Here is a tiny trained network, its code and every weight. The questions are about switching its units off for an input and a target symbol, where a switched-off unit gives its printed mean instead of its output.

import numpy as np


def w(rows, s, z=0):
    codes = np.array(rows[::2]) - 128.0
    scale = np.full(codes.shape[1], s)
    scale[-1] = z or s
    return codes * scale


def f(y):
    return y / 2 * (1 + np.tanh(0.7978845608 * (y + 0.044715 * y**3)))


def softmax(a):
    e = np.exp(a - a.max(-1, keepdims=True))
    return e / e.sum(-1, keepdims=True)


def log_softmax(a):
    a = a - a.max(-1, keepdims=True)
    return a - np.log(np.exp(a).sum(-1, keepdims=True))


def net(x, mask):
    ids = ['Λεζθμξτψω'.index(c) for c in x.split()]
    T = len(ids)
    res = E[ids] + P[:T]
    r = res
    for j in range(3):
        rows = slice(3 * j, 3 * j + 3)
        q, k, v = (r @ M[0][rows].T for M in (Q, K, V))
        z = softmax(np.where(np.tri(T) > 0, q @ k.T / 3**0.5, -1e9)) @ v
        o = O[0][rows]
        res = res + np.where(mask[j], z, o[:, -1]) @ o[:, :-1]
    y = f(res @ A[0][:, :-1].T + A[0][:, -1])
    res = res + np.where(mask[3:15], y, B[0][:, -1]) @ B[0][:, :-1]
    return log_softmax(res[-1] @ U[:, :-1].T + U[:, -1])


Q, K, V, O, A, B = {}, {}, {}, {}, {}, {}
E = w([
[89,203,98,59],'Λ',
[104,88,248,180],'ε',
[133,105,74,157],'ζ',
[144,189,125,159],'θ',
[32,137,213,42],'μ',
[67,109,255,152],'ξ',
[25,204,137,90],'τ',
[84,136,237,100],'ψ',
[146,105,224,116],'ω',
],0.012)
P = w([
[183,188,174,104],'0',
[27,170,126,196],'1',
[143,112,135,99],'2',
[13,169,124,201],'3',
[140,100,133,94],'4',
[8,167,132,200],'5',
],0.017)
Q[0] = w([
[22,98,111,205],'h0',
[139,74,180,249],'h0',
[222,5,98,31],'h0',
[157,86,207,71],'h1',
[109,146,144,230],'h1',
[196,88,100,159],'h1',
[96,173,191,102],'h2',
[138,175,142,66],'h2',
[132,155,135,107],'h2',
],0.012)
K[0] = w([
[177,190,186,100],'h0',
[146,106,192,209],'h0',
[144,65,71,116],'h0',
[119,1,150,128],'h1',
[164,218,229,161],'h1',
[133,108,90,199],'h1',
[140,79,140,148],'h2',
[123,79,135,51],'h2',
[153,147,119,111],'h2',
],0.015)
V[0] = w([
[195,92,140,161],'h0',
[138,187,53,177],'h0',
[60,213,105,130],'h0',
[66,134,185,165],'h1',
[141,171,90,9],'h1',
[200,147,102,110],'h1',
[135,141,96,178],'h2',
[99,113,162,115],'h2',
[140,120,110,216],'h2',
],0.013)
O[0] = w([
[102,75,150,216,58],'h0',
[131,88,155,96,3],'h0',
[174,244,136,55,236],'h0',
[129,221,189,157,239],'h1',
[54,85,1,31,233],'h1',
[141,66,125,60,127],'h1',
[127,170,101,130,74],'h2',
[112,124,137,65,219],'h2',
[143,201,48,79,77],'h2',
],0.0094,0.0059)
A[0] = w([
[213,138,124,171,100],'n0',
[115,116,127,248,44],'n1',
[82,69,103,198,103],'n2',
[143,174,178,126,174],'n3',
[231,75,79,116,122],'n4',
[157,161,145,123,11],'n5',
[143,95,203,131,138],'n6',
[45,160,82,175,91],'n7',
[148,150,176,171,69],'n8',
[111,199,158,219,212],'n9',
[114,148,58,187,254],'n10',
[235,88,137,133,214],'n11',
],0.013,0.0077)
B[0] = w([
[85,159,119,146,134],'n0',
[90,176,135,156,159],'n1',
[136,160,18,148,147],'n2',
[151,115,109,161,216],'n3',
[98,183,162,254,131],'n4',
[54,61,118,103,139],'n5',
[141,139,148,119,164],'n6',
[225,118,166,114,218],'n7',
[104,189,158,130,163],'n8',
[160,64,75,118,250],'n9',
[63,105,203,122,182],'n10',
[126,88,27,111,146],'n11',
],0.0099,0.018)
U = w([
[161,160,180,167,162],'Λ',
[46,114,69,174,253],'ε',
[107,107,79,95,46],'ζ',
[145,158,209,121,105],'θ',
[1,131,209,143,229],'μ',
[88,220,129,197,93],'ξ',
[71,253,120,150,66],'τ',
[209,23,154,94,147],'ψ',
[215,161,45,134,74],'ω',
],0.0091,0.0033)

Each question gives the input, a string of symbols that net reads in full, and the target symbol t.
The units are the heads (3 rows each of Q, K, V and O) and the neurons (one row each of A and B). Each row of codes is followed by its name. A weight is (code - 128) times the scale printed after its matrix; where a second scale follows, it is the last column's (O, A, B and U).
mask holds one flag per unit, heads first, then neurons. A switched-off unit (its flag False) gives its mean, the last column of its rows in O or B, instead of its output. The means were averaged over made-up inputs and are rounded, as every weight is.
A unit's drop is (log p(t) with every unit on - log p(t) with that unit switched off) / (log p(t) with every unit on - log p(t) with every unit switched off).
The circuit of an input: a set's keep is (log p(t) with only the set's units on - log p(t) with every unit switched off) / (log p(t) with every unit on - log p(t) with every unit switched off). Starting from the 12 units with the biggest drops (on a tie, the unit counted first), units are removed one at a time, each time the one whose removal leaves the highest keep (on an exact tie, the one counted first), for as long as the keep stays at least 0.8.
units of the circuit, in order: the units of the circuit, biggest drop first
top k neurons: the k neurons with the biggest drops, biggest first
heads that matter: for each layer, one digit per head in row order, 1 if its drop is at least 0.15 and else 0, layers parted by /
input ω Λ ψ, target θ: heads that matter => 101
input Λ τ θ τ ω ω, target ζ: heads that matter => 110
input ψ ω ω ε ξ θ, target ψ: heads that matter => 000
input ψ ε ω ξ θ ω, target ψ: heads that matter => 100
input ζ ψ ξ ω, target ω: heads that matter => 110
input Λ μ ω ε θ θ, target ζ: units of the circuit, in order => (h1)
input ξ ζ ξ ψ θ Λ, target Λ: heads that matter => 110
input ω ω ω ξ, target ε: heads that matter => 100
input ψ ε ω θ ζ ε, target ψ: units of the circuit, in order => (n7, n9)
input ω ω τ θ ε, target ξ: top 3 neurons => (n8, n7, n1)
input ω μ ω Λ, target ε: heads that matter => 101
input ε ω ξ μ ξ τ, target ξ: heads that matter => 110
input τ ξ ω θ ξ μ, target τ: top 3 neurons => (n9, n10, n5)
input τ θ θ μ, target τ: heads that matter => 110
input τ Λ θ ξ τ, target τ: units of the circuit, in order => (n9, h0)
input ζ Λ ω τ ε, target ε: heads that matter => 100
input ω ζ ψ μ ω ψ, target ε: units of the circuit, in order => (h0, n2)
input θ θ ψ, target θ: units of the circuit, in order => (n9)
input θ ε ξ θ ω ζ, target μ: top 3 neurons => (n10, n9, n3)
input θ τ ψ ζ, target μ: top 3 neurons => (n9, n10, n3)
input ζ ω ω θ ε ω, target ω: top 3 neurons => (n9, n10, n3)
input θ ω τ ψ ω θ, target μ: top 4 neurons => (n9, n10, n3, n2)
input Λ ω τ, target τ: units of the circuit, in order => (n9)
input ε ψ ζ ε μ, target μ: top 3 neurons => (n9, n7, n3)
input ω ω μ, target μ: heads that matter => 001
